Below is a small trained network, with its code and all its weights. Each question gives an input and a target symbol and asks what happens when units are switched off, that is, made to give their printed mean instead of their output.

import numpy as np


def w(rows, s, z=0):
    codes = np.array(rows[::2]) - 128.0
    scale = np.full(codes.shape[1], s)
    scale[-1] = z or s
    return codes * scale


def f(y):
    return np.maximum(y, 0)


def softmax(a):
    e = np.exp(a - a.max(-1, keepdims=True))
    return e / e.sum(-1, keepdims=True)


def log_softmax(a):
    a = a - a.max(-1, keepdims=True)
    return a - np.log(np.exp(a).sum(-1, keepdims=True))


def net(x, mask):
    ids = ['ΛΞΣΦΨαβδεζηθμτω'.index(c) for c in x.split()]
    T = len(ids)
    res = E[ids] + P[:T]
    r = res
    for j in range(2):
        rows = slice(3 * j, 3 * j + 3)
        q, k, v = (r @ M[0][rows].T for M in (Q, K, V))
        z = softmax(np.where(np.tri(T) > 0, q @ k.T / 3**0.5, -1e9)) @ v
        o = O[0][rows]
        res = res + np.where(mask[j], z, o[:, -1]) @ o[:, :-1]
    y = f(res @ A[0][:, :-1].T + A[0][:, -1])
    res = res + np.where(mask[2:26], y, B[0][:, -1]) @ B[0][:, :-1]
    return log_softmax(res[-1] @ U[:, :-1].T + U[:, -1])


Q, K, V, O, A, B = {}, {}, {}, {}, {}, {}
E = w([
[89,140,119,150],'Λ',
[165,117,141,154],'Ξ',
[122,193,2,68],'Σ',
[226,125,193,56],'Φ',
[31,133,130,112],'Ψ',
[93,123,191,105],'α',
[100,177,144,82],'β',
[103,150,84,177],'δ',
[217,156,146,142],'ε',
[93,118,135,114],'ζ',
[150,209,144,127],'η',
[105,160,162,125],'θ',
[143,50,129,41],'μ',
[146,65,136,146],'τ',
[110,89,172,51],'ω',
],0.0096)
P = w([
[32,85,170,253],'0',
[66,84,162,220],'1',
[107,90,133,183],'2',
[136,81,122,149],'3',
[152,86,113,135],'4',
[169,83,109,119],'5',
[175,91,111,112],'6',
[174,97,118,94],'7',
[181,89,121,90],'8',
[200,96,114,82],'9',
[186,99,115,74],'10',
[184,109,118,57],'11',
[189,104,122,49],'12',
[197,118,119,66],'13',
],0.0014)
Q[0] = w([
[93,155,159,199],'head 1',
[125,87,175,161],'head 1',
[26,163,106,172],'head 1',
[149,120,83,47],'head 2',
[46,119,64,98],'head 2',
[225,1,100,150],'head 2',
],0.027)
K[0] = w([
[133,142,180,245],'head 1',
[108,178,88,182],'head 1',
[63,74,196,235],'head 1',
[31,152,189,100],'head 2',
[41,135,64,96],'head 2',
[158,26,254,14],'head 2',
],0.022)
V[0] = w([
[189,148,140,210],'head 1',
[213,137,112,42],'head 1',
[139,167,2,157],'head 1',
[129,92,94,202],'head 2',
[119,62,176,205],'head 2',
[126,148,219,193],'head 2',
],0.0071)
O[0] = w([
[163,166,226,111,89],'head 1',
[229,55,57,137,254],'head 1',
[203,213,31,36,100],'head 1',
[145,88,87,196,103],'head 2',
[35,110,134,253,187],'head 2',
[61,200,132,223,67],'head 2',
],0.0053,0.00089)
A[0] = w([
[176,73,230,142,106],'neuron 1',
[149,110,148,166,131],'neuron 2',
[89,49,134,94,146],'neuron 3',
[181,147,97,173,56],'neuron 4',
[6,105,84,120,123],'neuron 5',
[130,104,121,106,80],'neuron 6',
[136,61,116,186,87],'neuron 7',
[65,54,167,122,52],'neuron 8',
[122,136,191,89,86],'neuron 9',
[142,85,232,138,8],'neuron 10',
[119,200,81,203,88],'neuron 11',
[191,117,205,114,183],'neuron 12',
[93,85,166,129,212],'neuron 13',
[99,111,145,164,148],'neuron 14',
[112,68,69,139,75],'neuron 15',
[85,215,114,179,108],'neuron 16',
[93,181,203,152,101],'neuron 17',
[81,101,153,181,164],'neuron 18',
[80,244,133,69,100],'neuron 19',
[85,94,114,160,252],'neuron 20',
[172,141,120,218,137],'neuron 21',
[164,152,103,98,72],'neuron 22',
[153,150,133,114,165],'neuron 23',
[122,136,85,123,167],'neuron 24',
],0.012,0.003)
B[0] = w([
[194,42,200,127,245],'neuron 1',
[142,139,146,176,189],'neuron 2',
[80,137,81,200,228],'neuron 3',
[95,69,177,146,155],'neuron 4',
[2,90,108,161,173],'neuron 5',
[137,118,146,153,148],'neuron 6',
[96,202,153,199,219],'neuron 7',
[105,22,133,189,192],'neuron 8',
[83,118,86,91,156],'neuron 9',
[184,59,22,169,169],'neuron 10',
[185,60,31,136,147],'neuron 11',
[80,173,65,95,245],'neuron 12',
[125,117,174,52,246],'neuron 13',
[134,106,123,67,187],'neuron 14',
[99,213,125,153,182],'neuron 15',
[74,225,72,105,157],'neuron 16',
[194,203,169,93,173],'neuron 17',
[125,89,125,32,220],'neuron 18',
[135,102,235,239,191],'neuron 19',
[169,188,192,83,254],'neuron 20',
[184,137,86,219,216],'neuron 21',
[90,99,149,63,163],'neuron 22',
[139,146,107,163,172],'neuron 23',
[170,116,89,128,161],'neuron 24',
],0.03,0.0034)
U = w([
[105,170,96,45,159],'Λ',
[220,153,144,105,253],'Ξ',
[105,142,76,113,133],'Σ',
[172,47,60,109,30],'Φ',
[44,123,163,126,50],'Ψ',
[139,74,156,42,66],'α',
[102,203,231,149,109],'β',
[92,172,16,96,225],'δ',
[199,81,84,237,48],'ε',
[93,123,142,82,80],'ζ',
[150,253,116,193,75],'η',
[140,191,182,40,75],'θ',
[57,114,80,226,135],'μ',
[166,60,228,170,187],'τ',
[96,38,99,139,16],'ω',
],0.0053)

Each question gives the input, a string of symbols that net reads in full, and the target symbol t.
The units are the heads (3 rows each of Q, K, V and O) and the neurons (one row each of A and B). Each row of codes is followed by its name. A weight is (code - 128) times the scale printed after its matrix; where a second scale follows, it is the last column's (O, A, B and U).
mask holds one flag per unit, heads first, then neurons. A switched-off unit (its flag False) gives its mean, the last column of its rows in O or B, instead of its output. The means were averaged over made-up inputs and are rounded, as every weight is.
A unit's drop is (log p(t) with every unit on - log p(t) with that unit switched off) / (log p(t) with every unit on - log p(t) with every unit switched off).
The circuit of an input: a set's keep is (log p(t) with only the set's units on - log p(t) with every unit switched off) / (log p(t) with every unit on - log p(t) with every unit switched off). Starting from the 12 units with the biggest drops (on a tie, the unit counted first), units are removed one at a time, each time the one whose removal leaves the highest keep (on an exact tie, the one counted first), for as long as the keep stays at least 0.8.
circuit, biggest first: the units of the circuit, biggest drop first
unit that matters most: the unit with the biggest drop
top k neurons: the k neurons with the biggest drops, biggest first
heads that matter: for each layer, one digit per head in row order, 1 if its drop is at least 0.15 and else 0, layers parted by /
drop of u: that unit's drop, to one decimal
input τ τ Σ Σ τ ε, target ε: unit that matters most	head 2
input Λ Ξ β μ μ Ξ θ Ψ, target Ψ: heads that matter	00
input Ξ Ξ Ξ, target Ξ: heads that matter	11
input β τ ω, target ω: heads that matter	10
input Σ Ξ Ξ, target ε: circuit, biggest first	(head 2; neuron 21; neuron 11)
input τ β β β, target β: circuit, biggest first	(neuron 19; neuron 1; neuron 10)
input ζ η τ Ξ τ β τ Ξ τ ε δ, target δ: heads that matter	00
input τ Ψ τ Σ, target μ: top 3 neurons	(neuron 19; neuron 5; neuron 1)
input τ Λ ε α, target α: heads that matter	00
input ε Ξ ε τ β τ ε Ξ τ β Φ, target Φ: heads that matter	10
input τ Σ β τ δ μ, target δ: heads that matter	10
input Ξ Ξ τ θ Ξ ε τ ω, target ω: top 3 neurons	(neuron 8; neuron 3; neuron 10)
input θ Σ Σ θ η τ Σ, target τ: top 3 neurons	(neuron 19; neuron 12; neuron 22)
input τ ε β ε τ Σ τ τ μ μ ζ τ, target δ: unit that matters most	head 1
input β Ξ μ β Σ β ε μ Ξ μ ε β, target δ: heads that matter	11
input Σ τ τ τ ε Ξ, target ε: top 2 neurons	(neuron 21; neuron 13)
input ε β Φ θ τ β τ μ β τ ω τ Ξ η, target η: drop of neuron 7	-0.3
input α μ Ξ τ Ξ θ, target θ: drop of neuron 17	0.3
input Ξ τ τ Σ Φ μ τ τ β μ ζ μ, target δ: drop of head 1	0.4
input τ τ β Φ τ Ξ θ, target θ: top neuron	(neuron 17)
